Here is a tiny trained network, its code and every weight. The questions are about switching its units off for an input and a class, where a switched-off unit gives its printed mean instead of its output.

import numpy as np


def w(rows, s, z=0):
    codes = np.array(rows[::2]) - 128.0
    scale = np.full(codes.shape[1], s)
    scale[-1] = z or s
    return codes * scale


def norm(h):
    return h / np.sqrt((h * h).mean(-1, keepdims=True) + 1e-5)


def f(y):
    return np.maximum(y, 0)


def log_softmax(a):
    a = a - a.max(-1, keepdims=True)
    return a - np.log(np.exp(a).sum(-1, keepdims=True))


def net(x, mask):
    res = np.array(x, float).reshape(1, 8) / 4 @ E
    u = 0
    for l in range(4):
        y = f(norm(res) @ A[l][:, :-1].T + A[l][:, -1])
        res = res + np.where(mask[u : u + 6], y, B[l][:, -1]) @ B[l][:, :-1]
        u += 6
    return log_softmax(norm(res)[-1] @ U[:, :-1].T + U[:, -1])


A, B = {}, {}
E = w([
[196,109,105,120,172,202,72,169],'x0',
[246,136,154,74,149,129,188,61],'x1',
[88,155,158,130,166,37,118,168],'x2',
[165,87,255,76,80,78,167,157],'x3',
[85,127,183,141,86,220,130,179],'x4',
[160,198,125,153,92,83,19,136],'x5',
[204,174,81,173,56,118,168,177],'x6',
[179,160,195,95,227,164,140,191],'x7',
],0.0075)
A[0] = w([
[1,115,191,140,118,176,43,191,7],'0.n0',
[52,128,73,136,171,255,150,97,30],'0.n1',
[38,191,141,140,148,67,91,44,175],'0.n2',
[21,98,151,82,165,119,160,96,3],'0.n3',
[215,183,158,130,191,127,101,83,92],'0.n4',
[12,160,75,143,183,46,122,169,135],'0.n5',
],0.015,0.0033)
B[0] = w([
[153,141,148,125,143,171,39,252,250],'0.n0',
[166,149,108,188,143,174,238,67,223],'0.n1',
[97,87,151,136,65,98,56,118,247],'0.n2',
[84,100,137,199,101,162,86,174,206],'0.n3',
[128,120,123,63,145,146,112,231,226],'0.n4',
[75,102,138,154,132,60,64,71,255],'0.n5',
],0.014,0.0094)
A[1] = w([
[132,116,180,67,202,89,185,107,87],'1.n0',
[101,92,168,135,70,110,133,51,5],'1.n1',
[80,167,115,100,148,205,157,124,11],'1.n2',
[145,154,52,105,76,138,127,146,98],'1.n3',
[125,142,186,99,67,99,178,161,197],'1.n4',
[106,112,162,95,110,132,124,7,111],'1.n5',
],0.019,0.0025)
B[1] = w([
[122,29,172,138,166,93,87,202,194],'1.n0',
[93,90,64,111,119,121,175,41,255],'1.n1',
[138,134,56,146,148,126,208,159,195],'1.n2',
[130,137,114,172,117,159,72,152,213],'1.n3',
[106,133,41,71,128,68,251,128,249],'1.n4',
[103,108,110,164,123,33,101,18,208],'1.n5',
],0.013,0.0063)
A[2] = w([
[163,166,203,88,160,133,105,98,59],'2.n0',
[121,160,187,112,123,244,167,129,57],'2.n1',
[174,132,204,7,219,124,171,104,101],'2.n2',
[107,211,135,80,139,158,121,139,2],'2.n3',
[196,205,154,119,89,61,154,146,48],'2.n4',
[181,182,30,77,95,114,59,102,208],'2.n5',
],0.019,0.0021)
B[2] = w([
[94,68,121,112,148,119,149,150,135],'2.n0',
[195,137,85,159,158,160,120,72,207],'2.n1',
[167,166,151,56,182,1,144,151,234],'2.n2',
[145,147,109,171,87,116,139,162,159],'2.n3',
[156,125,90,174,174,147,165,88,166],'2.n4',
[121,103,206,206,127,172,54,126,254],'2.n5',
],0.016,0.0069)
A[3] = w([
[129,207,155,93,137,133,2,113,95],'3.n0',
[193,154,170,53,94,166,119,98,8],'3.n1',
[74,92,134,83,132,178,37,138,87],'3.n2',
[163,95,180,146,67,163,178,175,80],'3.n3',
[48,112,106,43,147,199,165,171,64],'3.n4',
[90,185,144,81,81,111,96,115,134],'3.n5',
],0.014,0.0017)
B[3] = w([
[68,79,216,165,66,168,188,251,239],'3.n0',
[102,126,98,164,111,73,136,98,133],'3.n1',
[239,173,245,84,1,87,145,130,255],'3.n2',
[143,99,90,165,122,174,219,95,176],'3.n3',
[72,78,108,90,108,103,140,213,150],'3.n4',
[253,126,79,140,7,129,155,122,162],'3.n5',
],0.009,0.0077)
U = w([
[81,85,99,152,102,59,118,5,157],'0',
[77,169,96,33,140,129,204,96,3],'1',
[205,152,74,183,177,212,183,125,148],'2',
[122,113,188,170,83,132,29,196,167],'3',
[174,126,117,11,203,63,198,182,128],'4',
],0.011,0.0051)

Each question gives the input, the list of numbers given to net, and the class t.
The units are the neurons (one row each of A and B). Each row of codes is followed by its name. A weight is (code - 128) times the scale printed after its matrix; where a second scale follows, it is the last column's (A, B and U).
mask holds one flag per neuron, layer by layer. A switched-off neuron (its flag False) gives its mean, the last column of its row in B, instead of its output. The means were averaged over made-up inputs and are rounded, as every weight is.
A unit's drop is (log p(t) with every unit on - log p(t) with that unit switched off) / (log p(t) with every unit on - log p(t) with every unit switched off).
The circuit of an input: a set's keep is (log p(t) with only the set's units on - log p(t) with every unit switched off) / (log p(t) with every unit on - log p(t) with every unit switched off). Starting from the 12 units with the biggest drops (on a tie, the unit counted first), units are removed one at a time, each time the one whose removal leaves the highest keep (on an exact tie, the one counted first), for as long as the keep stays at least 0.8.
circuit, biggest first: the units of the circuit, biggest drop first
unit that matters most: the unit with the biggest drop
k most important neurons: the k neurons with the biggest drops, biggest first
top k neurons in layer l: the k neurons of layer l with the biggest drops, biggest first
drop when u is switched off: that unit's drop, to one decimal
input [-3,7,-6,7,4,7,6,2], class 4: circuit, biggest first => [1.n4]
input [0,0,-6,-8,-6,3,-1,4], class 2: 2 most important neurons => [0.n1 1.n2]
input [-5,0,-5,1,7,4,-6,7], class 2: circuit, biggest first => [2.n1 0.n2 0.n1]
input [-6,3,-5,5,6,-8,1,-2], class 1: 3 most important neurons => [0.n5 0.n2 1.n4]
input [7,-1,3,2,2,1,8,0], class 2: circuit, biggest first => [0.n5 0.n2]
input [-4,3,8,-6,-1,5,-1,-1], class 0: 4 most important neurons => [0.n0 0.n5 1.n1 1.n5]
input [2,3,0,2,1,-4,-5,-6], class 0: 3 most important neurons => [0.n0 0.n4 1.n1]
input [2,0,3,2,6,4,3,4], class 2: 2 most important neurons => [0.n5 0.n2]
input [7,0,0,-8,-2,-1,-8,-2], class 0: top 2 neurons in layer 0 => [0.n1 0.n5]
input [-6,8,-7,4,5,1,5,-3], class 0: 2 most important neurons => [0.n0 0.n4]
input [0,5,-6,3,0,4,8,7], class 4: 2 most important neurons => [2.n2 0.n3]
input [-8,4,3,7,5,-2,8,-5], class 1: 2 most important neurons => [1.n4 0.n5]
input [-1,1,-4,6,5,-6,1,-4], class 1: 3 most important neurons => [0.n5 0.n2 1.n4]
input [-8,2,-4,1,2,2,-3,0], class 0: unit that matters most => 0.n0
input [-5,2,3,-8,5,5,-2,-6], class 0: 2 most important neurons => [1.n1 0.n5]
input [-3,-1,0,7,-5,4,-2,0], class 0: drop when 0.n0 is switched off => 1.1
input [-4,5,-1,1,3,4,5,0], class 2: drop when 1.n3 is switched off => 0.6
input [6,-3,7,-7,-5,-1,-1,-2], class 0: drop when 0.n2 is switched off => 0.0
